Here is a tiny trained network, its code and every weight. The questions are about switching its units off for an input and a class, where a switched-off unit gives its printed mean instead of its output.

import numpy as np


def w(rows, s, z=0):
    codes = np.array(rows[::2]) - 128.0
    scale = np.full(codes.shape[1], s)
    scale[-1] = z or s
    return codes * scale


def f(y):
    return y / 2 * (1 + np.tanh(0.7978845608 * (y + 0.044715 * y**3)))


def log_softmax(a):
    a = a - a.max(-1, keepdims=True)
    return a - np.log(np.exp(a).sum(-1, keepdims=True))


def net(x, mask):
    res = np.array(x, float).reshape(1, 6) / 4 @ E
    y = f(res @ A[0][:, :-1].T + A[0][:, -1])
    res = res + np.where(mask, y, B[0][:, -1]) @ B[0][:, :-1]
    return log_softmax(res[-1] @ U[:, :-1].T + U[:, -1])


A, B = {}, {}
E = w([
[136,154,10,132,119,145,126,167,116,163,167],'x0',
[208,168,111,169,88,134,75,147,101,55,57],'x1',
[101,171,154,102,187,70,38,187,103,133,132],'x2',
[71,112,70,153,184,146,103,84,128,62,113],'x3',
[154,95,96,145,135,15,182,107,69,109,148],'x4',
[167,28,129,112,170,172,117,158,78,155,101],'x5',
],0.011)
A[0] = w([
[127,124,130,128,121,107,128,104,93,129,134,30],'neuron 0',
[93,184,126,143,85,106,130,104,182,117,162,42],'neuron 1',
[144,126,130,115,113,161,155,110,121,118,131,29],'neuron 2',
[76,99,103,159,162,140,109,73,147,69,98,77],'neuron 3',
[132,81,108,140,52,168,195,85,145,110,122,66],'neuron 4',
[84,175,146,91,193,83,52,190,75,140,128,5],'neuron 5',
[143,76,149,139,146,167,103,159,98,134,138,40],'neuron 6',
[103,146,119,120,157,183,113,117,147,130,110,81],'neuron 7',
[131,174,120,148,113,111,111,99,158,133,163,61],'neuron 8',
[182,152,146,77,130,98,156,166,128,169,96,56],'neuron 9',
[130,134,126,107,143,87,115,128,100,124,128,90],'neuron 10',
[98,203,138,123,107,99,141,86,153,109,116,72],'neuron 11',
[116,109,198,131,126,130,128,88,103,128,119,145],'neuron 12',
[166,146,180,88,59,121,147,158,149,191,132,98],'neuron 13',
[71,93,146,96,166,119,173,95,177,170,181,14],'neuron 14',
[116,127,193,118,119,133,116,100,134,123,87,65],'neuron 15',
[196,160,128,154,84,128,98,143,117,94,66,71],'neuron 16',
[110,180,130,134,84,94,127,121,173,101,144,72],'neuron 17',
[111,169,163,108,111,254,76,162,201,155,107,2],'neuron 18',
[132,115,203,125,143,119,132,75,137,90,92,56],'neuron 19',
[145,143,127,148,125,122,142,144,114,113,85,48],'neuron 20',
[134,62,99,75,149,141,143,161,60,135,79,53],'neuron 21',
[139,116,127,193,127,144,174,104,110,135,137,77],'neuron 22',
[185,52,138,119,179,180,103,131,101,158,99,42],'neuron 23',
[134,118,128,139,158,51,142,140,78,119,156,67],'neuron 24',
[124,135,143,111,137,93,81,155,132,133,139,20],'neuron 25',
[144,114,173,159,141,120,110,107,140,118,148,40],'neuron 26',
[148,135,157,149,115,122,138,153,132,156,143,37],'neuron 27',
[92,130,119,146,183,153,117,94,104,89,119,73],'neuron 28',
[137,165,15,145,128,167,125,183,98,171,183,61],'neuron 29',
[101,139,161,117,153,90,105,168,110,115,121,33],'neuron 30',
[118,147,110,110,137,117,108,140,121,156,114,30],'neuron 31',
[76,131,65,155,204,139,120,90,149,87,89,24],'neuron 32',
[161,156,133,157,91,131,122,166,125,96,98,50],'neuron 33',
[157,109,121,157,135,84,150,106,127,116,128,47],'neuron 34',
[119,119,122,109,100,143,155,123,127,126,100,37],'neuron 35',
[168,83,108,162,126,39,171,102,81,128,121,31],'neuron 36',
[185,139,177,116,56,113,136,169,121,165,125,39],'neuron 37',
[137,146,107,117,119,71,158,112,94,109,151,64],'neuron 38',
[153,121,125,150,83,186,182,59,143,135,115,40],'neuron 39',
[73,119,149,94,140,124,150,134,139,188,183,37],'neuron 40',
[127,113,191,152,165,104,152,122,138,94,118,92],'neuron 41',
[185,146,126,177,96,140,85,124,101,73,109,37],'neuron 42',
],0.014,0.0082)
B[0] = w([
[130,82,97,117,134,136,157,111,160,119,148,128],'neuron 0',
[157,103,137,207,175,47,171,88,117,186,73,187],'neuron 1',
[121,133,124,162,130,176,118,129,162,121,144,136],'neuron 2',
[175,89,90,136,125,96,103,192,51,98,216,207],'neuron 3',
[138,219,203,185,167,199,81,163,181,94,163,235],'neuron 4',
[147,217,222,201,161,236,97,147,187,72,160,244],'neuron 5',
[151,123,147,185,140,80,165,78,123,165,104,171],'neuron 6',
[110,94,131,112,92,99,116,101,125,98,145,170],'neuron 7',
[158,104,148,154,152,100,152,112,130,191,109,159],'neuron 8',
[144,74,120,154,125,110,119,163,102,107,188,183],'neuron 9',
[112,140,152,128,102,168,101,102,157,117,141,156],'neuron 10',
[171,113,158,196,145,72,161,91,107,182,94,188],'neuron 11',
[168,198,76,55,90,96,136,155,161,173,107,197],'neuron 12',
[166,100,92,143,106,78,95,194,36,80,227,240],'neuron 13',
[50,105,90,89,195,208,155,146,55,95,43,232],'neuron 14',
[157,137,74,69,106,118,183,157,185,179,121,171],'neuron 15',
[31,115,87,68,194,212,158,114,49,117,84,226],'neuron 16',
[175,108,136,206,161,83,132,92,115,217,90,185],'neuron 17',
[76,8,134,111,30,87,39,21,213,74,125,247],'neuron 18',
[157,187,95,55,88,116,204,176,188,181,107,186],'neuron 19',
[92,112,114,112,149,138,149,149,129,128,133,144],'neuron 20',
[165,141,157,196,153,65,150,70,112,195,88,206],'neuron 21',
[121,153,172,132,138,165,97,136,168,97,132,170],'neuron 22',
[153,136,148,228,171,38,152,70,101,205,70,224],'neuron 23',
[101,75,97,102,98,136,61,65,176,103,125,199],'neuron 24',
[149,148,154,161,139,178,141,141,161,87,150,157],'neuron 25',
[157,122,104,116,138,137,162,140,162,140,126,134],'neuron 26',
[170,63,95,156,139,140,157,160,137,105,151,141],'neuron 27',
[154,96,89,148,96,124,131,181,88,118,196,179],'neuron 28',
[194,202,115,2,64,104,208,193,197,187,80,232],'neuron 29',
[156,155,156,163,145,205,148,145,184,107,141,170],'neuron 30',
[147,126,133,136,120,166,163,151,177,121,130,134],'neuron 31',
[152,80,103,133,108,99,136,183,80,105,214,207],'neuron 32',
[73,117,75,117,175,179,158,129,112,146,105,176],'neuron 33',
[102,90,125,105,109,152,99,90,165,98,138,163],'neuron 34',
[130,100,137,144,158,146,114,153,177,103,133,131],'neuron 35',
[77,66,133,126,49,123,73,69,182,82,129,231],'neuron 36',
[141,102,84,148,129,97,139,165,90,93,208,210],'neuron 37',
[121,79,140,123,83,125,84,84,156,136,106,181],'neuron 38',
[152,190,201,157,169,201,90,144,167,101,166,210],'neuron 39',
[29,112,67,95,210,202,153,125,60,121,84,216],'neuron 40',
[166,150,108,56,95,130,136,152,145,176,115,178],'neuron 41',
[51,101,107,88,194,187,162,142,83,123,68,205],'neuron 42',
],0.0093,0.012)
U = w([
[52,113,85,87,207,191,145,131,62,124,62,121],'0',
[106,57,131,116,46,119,72,49,201,98,114,121],'1',
[173,203,201,181,172,203,104,155,187,98,154,120],'2',
[191,122,143,213,176,59,151,81,105,201,65,126],'3',
[190,88,83,133,110,102,123,203,47,103,226,121],'4',
[201,178,91,20,81,118,173,179,195,180,82,119],'5',
[134,233,167,58,83,64,45,116,2,128,95,252],'6',
[102,190,185,107,96,72,125,130,78,87,99,102],'7',
],0.0092,0.021)

Each question gives the input, the list of numbers given to net, and the class t.
The units are the neurons (one row each of A and B). Each row of codes is followed by its name. A weight is (code - 128) times the scale printed after its matrix; where a second scale follows, it is the last column's (A, B and U).
mask holds one flag per neuron, in row order. A switched-off neuron (its flag False) gives its mean, the last column of its row in B, instead of its output. The means were averaged over made-up inputs and are rounded, as every weight is.
A unit's drop is (log p(t) with every unit on - log p(t) with that unit switched off) / (log p(t) with every unit on - log p(t) with every unit switched off).
The circuit of an input: a set's keep is (log p(t) with only the set's units on - log p(t) with every unit switched off) / (log p(t) with every unit on - log p(t) with every unit switched off). Starting from the 12 units with the biggest drops (on a tie, the unit counted first), units are removed one at a time, each time the one whose removal leaves the highest keep (on an exact tie, the one counted first), for as long as the keep stays at least 0.8.
units of the circuit, in order: the units of the circuit, biggest drop first
most important unit: the unit with the biggest drop
k most important neurons: the k neurons with the biggest drops, biggest first
drop of u: that unit's drop, to one decimal
input [7,-4,-7,3,-6,6], class 2: 3 most important neurons : neuron 4; neuron 39; neuron 36
input [4,1,4,3,4,2], class 1: most important unit : neuron 24
input [5,2,-8,-1,8,-2], class 1: 4 most important neurons : neuron 36; neuron 38; neuron 5; neuron 34
input [-6,4,2,7,-8,-8], class 1: 4 most important neurons : neuron 18; neuron 23; neuron 7; neuron 21
input [-2,7,1,4,4,-6], class 0: 2 most important neurons : neuron 16; neuron 42
input [6,-1,3,4,-5,-5], class 5: 4 most important neurons : neuron 29; neuron 36; neuron 23; neuron 24
input [-2,-5,-4,6,3,2], class 4: 2 most important neurons : neuron 3; neuron 32
input [1,7,6,-2,8,3], class 1: 2 most important neurons : neuron 36; neuron 24
input [1,7,5,-7,-6,5], class 0: 3 most important neurons : neuron 16; neuron 42; neuron 33
input [5,1,-7,-5,-2,-7], class 2: 4 most important neurons : neuron 4; neuron 39; neuron 23; neuron 21
input [1,-5,3,-6,-2,3], class 4: 4 most important neurons : neuron 13; neuron 16; neuron 42; neuron 9
input [1,2,0,3,3,0], class 6: 3 most important neurons : neuron 18; neuron 13; neuron 37
input [4,-7,2,-3,6,3], class 0: 2 most important neurons : neuron 40; neuron 14
input [3,1,-7,-6,2,1], class 2: units of the circuit, in order : neuron 4
input [-5,7,0,7,-6,2], class 0: 4 most important neurons : neuron 16; neuron 42; neuron 13; neuron 33
input [-6,4,0,7,-6,6], class 4: 2 most important neurons : neuron 3; neuron 28
input [7,7,-4,-3,4,0], class 0: 3 most important neurons : neuron 16; neuron 42; neuron 33
input [5,0,8,-7,0,0], class 2: drop of neuron 5 : 2.7
input [0,2,6,2,7,7], class 1: drop of neuron 24 : 0.9
input [6,-2,0,6,-2,-6], class 3: units of the circuit, in order : neuron 1
input [-6,-3,-3,-4,7,-1], class 1: drop of neuron 36 : 2.4
input [-7,4,-4,0,2,-6], class 5: drop of neuron 3 : 0.0
